Here is a tiny trained network, its code and every weight. The questions are about switching its units off for an input and a class, where a switched-off unit gives its printed mean instead of its output.

import numpy as np


def w(rows, s, z=0):
    codes = np.array(rows[::2]) - 128.0
    scale = np.full(codes.shape[1], s)
    scale[-1] = z or s
    return codes * scale


def norm(h):
    return h / np.sqrt((h * h).mean(-1, keepdims=True) + 1e-5)


def f(y):
    return y / 2 * (1 + np.tanh(0.7978845608 * (y + 0.044715 * y**3)))


def log_softmax(a):
    a = a - a.max(-1, keepdims=True)
    return a - np.log(np.exp(a).sum(-1, keepdims=True))


def net(x, mask):
    res = np.array(x, float).reshape(1, 3) / 4 @ E
    u = 0
    for l in range(2):
        y = f(norm(res) @ A[l][:, :-1].T + A[l][:, -1])
        res = res + np.where(mask[u : u + 14], y, B[l][:, -1]) @ B[l][:, :-1]
        u += 14
    return log_softmax(norm(res)[-1] @ U[:, :-1].T + U[:, -1])


A, B = {}, {}
E = w([
[172,65,138,221,123,43,146,111],'x0',
[172,123,103,199,140,211,83,92],'x1',
[139,3,83,190,80,122,27,109],'x2',
],0.0012)
A[0] = w([
[129,75,72,156,99,193,56,95,139],'0.n0',
[158,187,192,164,165,119,156,124,20],'0.n1',
[139,118,121,91,96,83,121,133,131],'0.n2',
[124,168,197,77,173,169,185,129,96],'0.n3',
[166,110,169,192,138,76,196,125,97],'0.n4',
[159,91,64,190,99,118,93,97,101],'0.n5',
[103,78,133,94,118,58,134,173,120],'0.n6',
[55,141,66,32,91,196,96,198,93],'0.n7',
[9,96,37,78,50,89,53,98,97],'0.n8',
[33,142,209,31,115,98,133,214,108],'0.n9',
[145,118,138,150,94,124,118,95,120],'0.n10',
[146,87,137,178,96,80,70,170,133],'0.n11',
[152,200,120,167,205,221,156,84,12],'0.n12',
[107,255,163,98,178,145,197,111,145],'0.n13',
],0.003,0.0011)
B[0] = w([
[161,119,170,80,214,223,54,82,217],'0.n0',
[118,102,187,142,144,133,123,166,130],'0.n1',
[153,167,115,79,99,109,195,80,136],'0.n2',
[131,161,97,144,133,158,75,199,185],'0.n3',
[112,45,148,168,120,122,136,29,155],'0.n4',
[69,195,117,133,163,180,95,144,178],'0.n5',
[81,141,55,61,106,36,151,110,154],'0.n6',
[104,65,64,231,119,136,137,58,215],'0.n7',
[191,143,229,135,150,77,154,144,193],'0.n8',
[106,152,82,174,118,117,107,82,216],'0.n9',
[95,160,124,103,119,179,144,124,133],'0.n10',
[104,210,133,39,118,149,112,113,170],'0.n11',
[70,157,148,68,59,40,203,118,178],'0.n12',
[182,136,99,135,171,182,127,252,252],'0.n13',
],0.0022)
A[1] = w([
[113,150,138,137,120,135,132,99,110],'1.n0',
[129,99,106,173,153,86,81,115,150],'1.n1',
[129,90,102,127,109,68,163,164,55],'1.n2',
[183,124,173,146,131,74,239,226,85],'1.n3',
[135,167,106,89,109,126,174,173,94],'1.n4',
[141,228,98,83,117,156,128,216,92],'1.n5',
[222,122,139,174,165,201,137,216,5],'1.n6',
[109,95,90,123,108,201,67,123,82],'1.n7',
[148,114,181,2,103,72,79,198,41],'1.n8',
[86,126,132,68,122,205,83,110,124],'1.n9',
[148,39,197,145,91,171,103,123,124],'1.n10',
[171,67,171,77,141,87,101,93,76],'1.n11',
[102,126,190,152,134,120,114,58,148],'1.n12',
[102,84,71,91,65,54,143,38,48],'1.n13',
],0.0037,0.0014)
B[1] = w([
[144,119,134,112,135,83,140,139,127],'1.n0',
[113,148,137,46,161,158,118,156,165],'1.n1',
[92,181,201,153,117,170,98,106,126],'1.n2',
[161,90,127,106,146,214,30,52,219],'1.n3',
[99,179,92,177,194,175,81,133,164],'1.n4',
[77,158,13,187,102,132,123,203,253],'1.n5',
[70,129,125,64,119,12,142,69,197],'1.n6',
[156,62,227,139,151,183,130,53,200],'1.n7',
[225,37,5,152,34,128,221,172,122],'1.n8',
[166,99,160,162,162,78,91,69,207],'1.n9',
[178,204,108,126,176,146,147,186,168],'1.n10',
[98,153,36,163,78,179,133,106,147],'1.n11',
[123,158,90,114,102,81,180,194,176],'1.n12',
[26,237,193,19,137,64,77,58,179],'1.n13',
],0.0025,0.002)
U = w([
[166,153,204,182,148,81,251,164,98],'0',
[196,60,70,73,31,98,151,143,95],'1',
[72,41,124,177,87,155,164,148,42],'2',
[199,74,218,148,206,207,62,49,184],'3',
[29,188,173,36,80,30,119,59,181],'4',
[104,54,202,129,49,131,177,227,3],'5',
[126,104,185,128,72,125,155,204,39],'6',
[63,191,10,171,152,181,109,255,189],'7',
],0.0075,0.0053)

Each question gives the input, the list of numbers given to net, and the class t.
The units are the neurons (one row each of A and B). Each row of codes is followed by its name. A weight is (code - 128) times the scale printed after its matrix; where a second scale follows, it is the last column's (A, B and U).
mask holds one flag per neuron, layer by layer. A switched-off neuron (its flag False) gives its mean, the last column of its row in B, instead of its output. The means were averaged over made-up inputs and are rounded, as every weight is.
A unit's drop is (log p(t) with every unit on - log p(t) with that unit switched off) / (log p(t) with every unit on - log p(t) with every unit switched off).
The circuit of an input: a set's keep is (log p(t) with only the set's units on - log p(t) with every unit switched off) / (log p(t) with every unit on - log p(t) with every unit switched off). Starting from the 12 units with the biggest drops (on a tie, the unit counted first), units are removed one at a time, each time the one whose removal leaves the highest keep (on an exact tie, the one counted first), for as long as the keep stays at least 0.8.
units of the circuit, in order: the units of the circuit, biggest drop first
most important unit: the unit with the biggest drop
k most important neurons: the k neurons with the biggest drops, biggest first
top k neurons in layer l: the k neurons of layer l with the biggest drops, biggest first
drop of u: that unit's drop, to one decimal
input [6,3,-8], class 3: most important unit : 1.n3
input [6,-8,-7], class 7: top 2 neurons in layer 0 : [0.n13 0.n7]
input [3,-5,7], class 4: top 3 neurons in layer 0 : [0.n13 0.n6 0.n3]
input [-3,-3,6], class 1: units of the circuit, in order : [0.n8 1.n8]
input [-3,0,1], class 3: units of the circuit, in order : [0.n7 1.n5]
input [3,1,-3], class 3: 2 most important neurons : [1.n3 0.n4]
input [6,3,-1], class 0: 3 most important neurons : [1.n12 1.n3 0.n6]
input [3,-4,6], class 4: 2 most important neurons : [0.n13 1.n13]
input [1,-1,1], class 4: top 3 neurons in layer 0 : [0.n13 0.n6 0.n4]
input [-5,-1,3], class 3: 2 most important neurons : [0.n7 0.n12]
input [3,-3,7], class 1: 4 most important neurons : [0.n7 1.n8 0.n9 0.n8]
input [1,-2,5], class 1: 3 most important neurons : [1.n8 0.n8 0.n7]
input [-5,-5,0], class 7: 2 most important neurons : [0.n13 0.n4]
input [6,-3,3], class 4: most important unit : 1.n13
input [6,-4,7], class 4: 2 most important neurons : [1.n13 0.n13]
input [2,-1,-5], class 7: drop of 0.n13 : 0.1
input [8,7,-4], class 0: drop of 1.n3 : 0.1
input [6,-7,6], class 4: drop of 1.n13 : 0.5
